Here is a tiny trained network, its code and every weight. The questions are about switching its units off for an input and a target symbol, where a switched-off unit gives its printed mean instead of its output.

import numpy as np


def w(rows, s, z=0):
    codes = np.array(rows[::2]) - 128.0
    scale = np.full(codes.shape[1], s)
    scale[-1] = z or s
    return codes * scale


def f(y):
    return np.maximum(y, 0)


def softmax(a):
    e = np.exp(a - a.max(-1, keepdims=True))
    return e / e.sum(-1, keepdims=True)


def log_softmax(a):
    a = a - a.max(-1, keepdims=True)
    return a - np.log(np.exp(a).sum(-1, keepdims=True))


def net(x, mask):
    ids = ['βγζηθλμπστψ'.index(c) for c in x.split()]
    T = len(ids)
    res = E[ids] + P[:T]
    r = res
    for j in range(2):
        rows = slice(3 * j, 3 * j + 3)
        q, k, v = (r @ M[0][rows].T for M in (Q, K, V))
        z = softmax(np.where(np.tri(T) > 0, q @ k.T / 3**0.5, -1e9)) @ v
        o = O[0][rows]
        res = res + np.where(mask[j], z, o[:, -1]) @ o[:, :-1]
    y = f(res @ A[0][:, :-1].T + A[0][:, -1])
    res = res + np.where(mask[2:26], y, B[0][:, -1]) @ B[0][:, :-1]
    return log_softmax(res[-1] @ U[:, :-1].T + U[:, -1])


Q, K, V, O, A, B = {}, {}, {}, {}, {}, {}
E = w([
[118,100,128],'β',
[114,129,117],'γ',
[70,40,58],'ζ',
[133,124,124],'η',
[32,110,253],'θ',
[148,141,101],'λ',
[110,87,158],'μ',
[77,141,87],'π',
[136,90,154],'σ',
[218,58,185],'τ',
[200,117,114],'ψ',
],0.012)
P = w([
[133,142,91],'0',
[203,134,207],'1',
[37,51,69],'2',
[136,175,90],'3',
[175,205,252],'4',
[78,28,93],'5',
[141,177,93],'6',
],0.012)
Q[0] = w([
[159,193,128],'H1',
[119,130,76],'H1',
[91,189,125],'H1',
[61,62,75],'H2',
[142,157,76],'H2',
[165,166,250],'H2',
],0.012)
K[0] = w([
[121,195,45],'H1',
[167,168,187],'H1',
[86,193,149],'H1',
[192,191,213],'H2',
[90,224,93],'H2',
[63,1,102],'H2',
],0.0088)
V[0] = w([
[160,195,169],'H1',
[97,56,118],'H1',
[111,140,89],'H1',
[135,167,225],'H2',
[163,24,101],'H2',
[80,255,79],'H2',
],0.0084)
O[0] = w([
[176,107,190,111],'H1',
[70,105,46,151],'H1',
[137,144,115,104],'H1',
[63,143,160,128],'H2',
[184,2,115,215],'H2',
[140,221,91,2],'H2',
],0.0073,0.0041)
A[0] = w([
[147,128,188,145],'N1',
[32,104,128,121],'N2',
[135,100,157,112],'N3',
[62,138,174,121],'N4',
[78,191,99,169],'N5',
[78,92,104,134],'N6',
[138,69,120,90],'N7',
[168,130,141,253],'N8',
[173,177,201,68],'N9',
[176,216,57,166],'N10',
[158,97,162,76],'N11',
[151,126,198,145],'N12',
[77,145,97,197],'N13',
[171,171,198,70],'N14',
[110,162,107,125],'N15',
[89,91,70,184],'N16',
[102,254,89,153],'N17',
[156,103,138,124],'N18',
[184,128,87,193],'N19',
[64,88,86,167],'N20',
[116,95,132,132],'N21',
[172,122,123,210],'N22',
[87,173,65,206],'N23',
[94,155,138,170],'N24',
],0.014,0.0062)
B[0] = w([
[91,116,75,192],'N1',
[206,122,59,220],'N2',
[115,141,96,189],'N3',
[161,95,120,166],'N4',
[66,123,87,159],'N5',
[132,161,112,211],'N6',
[140,126,105,222],'N7',
[103,104,170,254],'N8',
[88,252,110,172],'N9',
[234,224,164,192],'N10',
[103,108,106,195],'N11',
[105,109,95,204],'N12',
[110,99,103,182],'N13',
[87,200,123,172],'N14',
[89,143,132,139],'N15',
[117,174,123,239],'N16',
[60,200,141,164],'N17',
[98,105,121,199],'N18',
[146,79,189,230],'N19',
[116,175,94,241],'N20',
[146,130,93,192],'N21',
[125,98,167,237],'N22',
[104,107,122,180],'N23',
[80,50,113,150],'N24',
],0.011,0.0079)
U = w([
[139,156,66,116],'β',
[94,60,92,148],'γ',
[133,109,113,165],'ζ',
[156,193,137,186],'η',
[123,100,149,153],'θ',
[136,159,151,122],'λ',
[107,175,151,110],'μ',
[169,7,143,1],'π',
[216,110,175,160],'σ',
[76,202,116,7],'τ',
[73,111,173,192],'ψ',
],0.012,0.0078)

Each question gives the input, a string of symbols that net reads in full, and the target symbol t.
The units are the heads (3 rows each of Q, K, V and O) and the neurons (one row each of A and B). Each row of codes is followed by its name. A weight is (code - 128) times the scale printed after its matrix; where a second scale follows, it is the last column's (O, A, B and U).
mask holds one flag per unit, heads first, then neurons. A switched-off unit (its flag False) gives its mean, the last column of its rows in O or B, instead of its output. The means were averaged over made-up inputs and are rounded, as every weight is.
A unit's drop is (log p(t) with every unit on - log p(t) with that unit switched off) / (log p(t) with every unit on - log p(t) with every unit switched off).
The circuit of an input: a set's keep is (log p(t) with only the set's units on - log p(t) with every unit switched off) / (log p(t) with every unit on - log p(t) with every unit switched off). Starting from the 12 units with the biggest drops (on a tie, the unit counted first), units are removed one at a time, each time the one whose removal leaves the highest keep (on an exact tie, the one counted first), for as long as the keep stays at least 0.8.
units of the circuit, in order: the units of the circuit, biggest drop first
most important unit: the unit with the biggest drop
k most important neurons: the k neurons with the biggest drops, biggest first
which heads matter: for each layer, one digit per head in row order, 1 if its drop is at least 0.15 and else 0, layers parted by /
input θ ψ ψ τ, target π: which heads matter => 00
input ψ β ψ ψ σ, target ψ: units of the circuit, in order => N2, N10
input μ τ ψ ψ τ λ, target β: most important unit => H2
input ψ β θ θ σ, target τ: 3 most important neurons => N9, N14, N19
input ψ μ ψ ψ γ, target ψ: 4 most important neurons => N2, N10, N8, N20
input β σ τ π σ, target γ: units of the circuit, in order => H2, N1, N12
input ψ τ ζ ζ λ, target π: which heads matter => 11
input π ψ λ γ θ η, target β: units of the circuit, in order => N2, H2
input ψ ψ ψ ψ τ, target ψ: units of the circuit, in order => N2, N8, N10
input θ τ π ψ ψ τ π, target τ: units of the circuit, in order => H2, N17
input ψ μ τ τ λ, target γ: units of the circuit, in order => H2, N1, N10
input η β θ τ ψ, target τ: units of the circuit, in order => N9, N14
input ψ τ θ ψ τ, target τ: units of the circuit, in order => N9, N14
input σ θ λ, target β: most important unit => N2
input τ ζ ψ, target β: units of the circuit, in order => N20, H1, N16, N8
input ψ π ψ γ η, target ψ: units of the circuit, in order => N2, N10, N20
input η β τ θ, target γ: which heads matter => 00
input λ τ ζ ψ ψ θ, target β: 3 most important neurons => N2, N20, N6
input ψ ψ ψ τ π, target ψ: which heads matter => 01
input ζ γ λ π γ ψ, target β: which heads matter => 11
